Small tables with named rows and columns. After each table, cells are looked up by row and column.

dav:
|  | fop | lefudug | bezupon | suzufo | nulazi | fofud | nar | saso | zut |
|---|---|---|---|---|---|---|---|---|---|
| zarik | 5.95 | 5.45 | 5.87 | 2.53 | 5.17 | 5.06 | 6.26 | 5.92 | 5.05 |
| pizuk | 7.95 | 4.50 | 3.49 | 2.53 | 4.93 | 3.46 | 8.28 | 7.45 | 6.31 |
| boz | 5.12 | 3.82 | 4.38 | 2.53 | 4.50 | 4.49 | 6.90 | 4.74 | 5.55 |
| nosez | 5.48 | 6.40 | 4.78 | 2.53 | 6.13 | 6.02 | 5.12 | 5.54 | 6.14 |
| nuzere | 6.78 | 4.61 | 7.02 | 2.53 | 5.33 | 6.30 | 6.54 | 4.64 | 4.04 |
| kobedek | 5.71 | 5.91 | 6.43 | 2.53 | 6.28 | 5.09 | 4.96 | 4.72 | 5.93 |
| fup | 5.06 | 5.44 | 5.63 | 2.53 | 6.09 | 5.37 | 5.44 | 6.14 | 5.51 |
| givuku | 8.13 | 6.17 | 2.75 | 2.53 | 1.97 | 5.81 | 6.32 | 6.48 | 4.09 |

lefudug of boz is 3.82
nulazi of givuku is 1.97
zut of boz is 5.55
fop of nuzere is 6.78
saso of pizuk is 7.45
nulazi of nosez is 6.13
fofud of givuku is 5.81
nulazi of nuzere is 5.33
zut of zarik is 5.05
bezupon of kobedek is 6.43
saso of nuzere is 4.64
fofud of nuzere is 6.30
bezupon of fup is 5.63
fofud of zarik is 5.06
zut of nuzere is 4.04
nar of nosez is 5.12
lefudug of pizuk is 4.50
suzufo of boz is 2.53
saso of givuku is 6.48
fofud of fup is 5.37

sedir =
|  | fumorun | talap | zuvep | sop | nofisa | nefu | rodev | tol |
|---|---|---|---|---|---|---|---|---|
| nat | -32 | 54 | -15 | -59 | -32 | -39 | -48 | -38 |
| dom | -42 | -52 | -5 | -5 | -46 | -39 | 7 | -44 |
| bolanu | -10 | 54 | -30 | -21 | 8 | -5 | -48 | 1 |
| rusan | -45 | 24 | 6 | -59 | -44 | -27 | -36 | -30 |
| gufib | -45 | -60 | -51 | -40 | 8 | -33 | -11 | -24 |
| gisona | -39 | -24 | 16 | -32 | -2 | -33 | -16 | -44 |
| voreb | -10 | -60 | 12 | -13 | -16 | 11 | -5 | 1 |
| ged | -10 | -11 | 16 | -5 | -14 | 11 | -24 | -28 |
| zukodud | -25 | -56 | -51 | -33 | -46 | -8 | 7 | -11 |

gisona, nofisa => -2
rusan, nefu => -27
dom, talap => -52
ged, nefu => 11
dom, rodev => 7
bolanu, nefu => -5
ged, rodev => -24
gisona, fumorun => -39
bolanu, zuvep => -30
rusan, zuvep => 6
dom, fumorun => -42
dom, zuvep => -5
dom, sop => -5
ged, tol => -28
zukodud, rodev => 7
nat, rodev => -48
voreb, talap => -60
gufib, nofisa => 8

Table nerori
,bubugu,dafodum,merip,sode,nad,bufer,ralas,seborep,tez,luzasov
renipul,5212,6468,5536,2882,3299,2826,5072,2797,6060,3622
ronirel,5604,4794,6009,6984,5226,5084,4108,7080,1610,7092
pezir,3128,6875,7659,5405,4759,2963,4189,3418,6954,5181
miga,3930,5873,7698,6804,3950,6823,2975,5541,4433,7509
kigen,4493,4848,3735,4269,7283,5630,4782,3445,8544,3519
bulen,8051,5546,7780,4612,6025,2280,5092,4665,5684,4843

What is the merip of pezir in nerori? 7659
What is the dafodum of kigen in nerori? 4848
What is the nad of ronirel in nerori? 5226
What is the luzasov of bulen in nerori? 4843
What is the seborep of miga in nerori? 5541
What is the ralas of miga in nerori? 2975
What is the merip of bulen in nerori? 7780
What is the seborep of renipul in nerori? 2797
What is the ralas of kigen in nerori? 4782
What is the ralas of renipul in nerori? 5072

Table kat
columns: zas, leneg, viv, tozuleb, vol, tun, vamen, dipop, bezaz
beb: [4.4, 6.8, 0.3, 5.4, 5.8, 3.6, 4.4, 4.5, 1.9]
vuga: [3.9, 5.6, 1.0, 4.0, 4.1, 7.8, 1.8, 3.4, 0.2]
zupeviz: [8.2, 1.5, 4.9, 2.6, 0.8, 4.8, 2.3, 1.4, 3.9]
gepa: [6.7, 2.2, 2.8, 1.5, 0.5, 6.1, 3.8, 4.8, 2.2]

What is the dipop of gepa in kat? 4.8
What is the viv of vuga in kat? 1.0
What is the tozuleb of zupeviz in kat? 2.6
What is the tun of gepa in kat? 6.1
What is the vol of beb in kat? 5.8
What is the bezaz of gepa in kat? 2.2
What is the bezaz of beb in kat? 1.9
What is the viv of gepa in kat? 2.8
What is the dipop of vuga in kat? 3.4
What is the vamen of beb in kat? 4.4
What is the tozuleb of beb in kat? 5.4
What is the tozuleb of vuga in kat? 4.0
What is the zas of gepa in kat? 6.7
What is the viv of beb in kat? 0.3
What is the bezaz of zupeviz in kat? 3.9
What is the vamen of gepa in kat? 3.8

gazir =
cols = gon, zekom, buzo, lamo, sol, kerus, verel, sonoba, mamapug
kevomo: [48.573, 65.858, 55.024, 41.805, 26.705, 43.563, 47.797, 33.794, 40.204]
leron: [51.234, 29.713, 46.668, 81.869, 47.111, 27.033, 36.464, 53.672, 40.534]
pum: [72.123, 26.194, 51.580, 50.754, 51.551, 36.798, 23.446, 41.086, 40.702]
befu: [28.473, 47.731, 16.105, 24.942, 29.525, 38.956, 44.704, 34.976, 48.689]
foride: [22.357, 28.463, 23.200, 38.476, 46.989, 47.515, 35.320, 41.564, 34.632]
besate: [36.965, 41.455, 69.404, 48.638, 33.338, 55.450, 64.366, 70.957, 47.531]

buzo of befu is 16.105
kerus of befu is 38.956
gon of besate is 36.965
sol of foride is 46.989
gon of foride is 22.357
buzo of foride is 23.200
verel of leron is 36.464
zekom of besate is 41.455
zekom of kevomo is 65.858
buzo of leron is 46.668
kerus of leron is 27.033
lamo of leron is 81.869
buzo of kevomo is 55.024
Row with the largest sonoba: besate

fefulov:
,fomutom,bedozu,lovotav
fedi,111,218,186
fis,176,219,58
lom,142,212,193
mifu,67,235,92
dop,103,219,184
nelaro,68,234,156
vam,193,204,167
negudi,194,204,168
zet,90,232,67
ribatum,193,202,168

ribatum, bedozu => 202
zet, bedozu => 232
nelaro, bedozu => 234
fedi, bedozu => 218
fis, lovotav => 58
fedi, lovotav => 186
fis, bedozu => 219
ribatum, fomutom => 193
lom, lovotav => 193
fedi, fomutom => 111
fis, fomutom => 176
dop, bedozu => 219
negudi, fomutom => 194
nelaro, lovotav => 156
lom, bedozu => 212
vam, lovotav => 167
dop, fomutom => 103
vam, bedozu => 204
ribatum, lovotav => 168
vam, fomutom => 193
Which row has the largest lovotav? lom

donep =
	moge	kip	dapib	zuganir	mokif
kif	-94	63	38	60	96
sikuzuk	-73	65	27	24	97
geze	-89	-76	51	39	16
pep	-64	56	19	42	71
basut	47	-36	-42	-33	-76
zipapak	84	81	-63	-49	1
sopavi	30	78	-32	-18	9
dapim	46	46	-29	-53	13

sopavi, zuganir: -18
pep, dapib: 19
dapim, mokif: 13
geze, dapib: 51
sikuzuk, zuganir: 24
dapim, moge: 46

rugan =
        rofep  lol  nazesun
til       7.4  5.9      5.9
bovor     2.7  4.7      5.2
zoz       4.3  5.2      5.2
vak       5.2  3.9      6.9
rumari    3.3  5.0      3.3
ked       7.9  5.2      7.8
diz       1.4  2.7      6.5

What is the nazesun of rumari in rugan?
3.3
What is the nazesun of ked in rugan?
7.8
What is the rofep of diz in rugan?
1.4
What is the lol of vak in rugan?
3.9
What is the lol of zoz in rugan?
5.2
What is the nazesun of bovor in rugan?
5.2
What is the rofep of vak in rugan?
5.2
What is the rofep of rumari in rugan?
3.3
What is the rofep of zoz in rugan?
4.3
What is the nazesun of til in rugan?
5.9
What is the rofep of bovor in rugan?
2.7

tad:
columns: rofofe, bova, ses, nisen
ravup: [9.902, 40.789, -14.901, 68.791]
giga: [-34.613, 26.393, -40.223, 57.348]
kon: [-6.512, 20.408, -14.901, 46.692]
vem: [-88.678, 59.546, -21.110, 40.857]
remupus: [-25.955, 11.355, -18.609, 28.274]
runo: [15.103, 41.112, 21.147, 40.857]
penusev: [-4.912, 28.338, 13.959, -5.955]
gesu: [-25.955, 86.215, 31.167, 40.857]
zuda: [-28.843, 40.789, 16.582, -16.628]
zet: [-52.517, 57.198, -33.118, 93.557]

remupus, bova => 11.355
vem, ses => -21.110
ravup, bova => 40.789
kon, bova => 20.408
giga, rofofe => -34.613
penusev, ses => 13.959
remupus, ses => -18.609
kon, rofofe => -6.512
zuda, ses => 16.582
runo, ses => 21.147
zet, bova => 57.198
vem, bova => 59.546
zuda, bova => 40.789
gesu, nisen => 40.857
zet, nisen => 93.557
zet, rofofe => -52.517
runo, nisen => 40.857

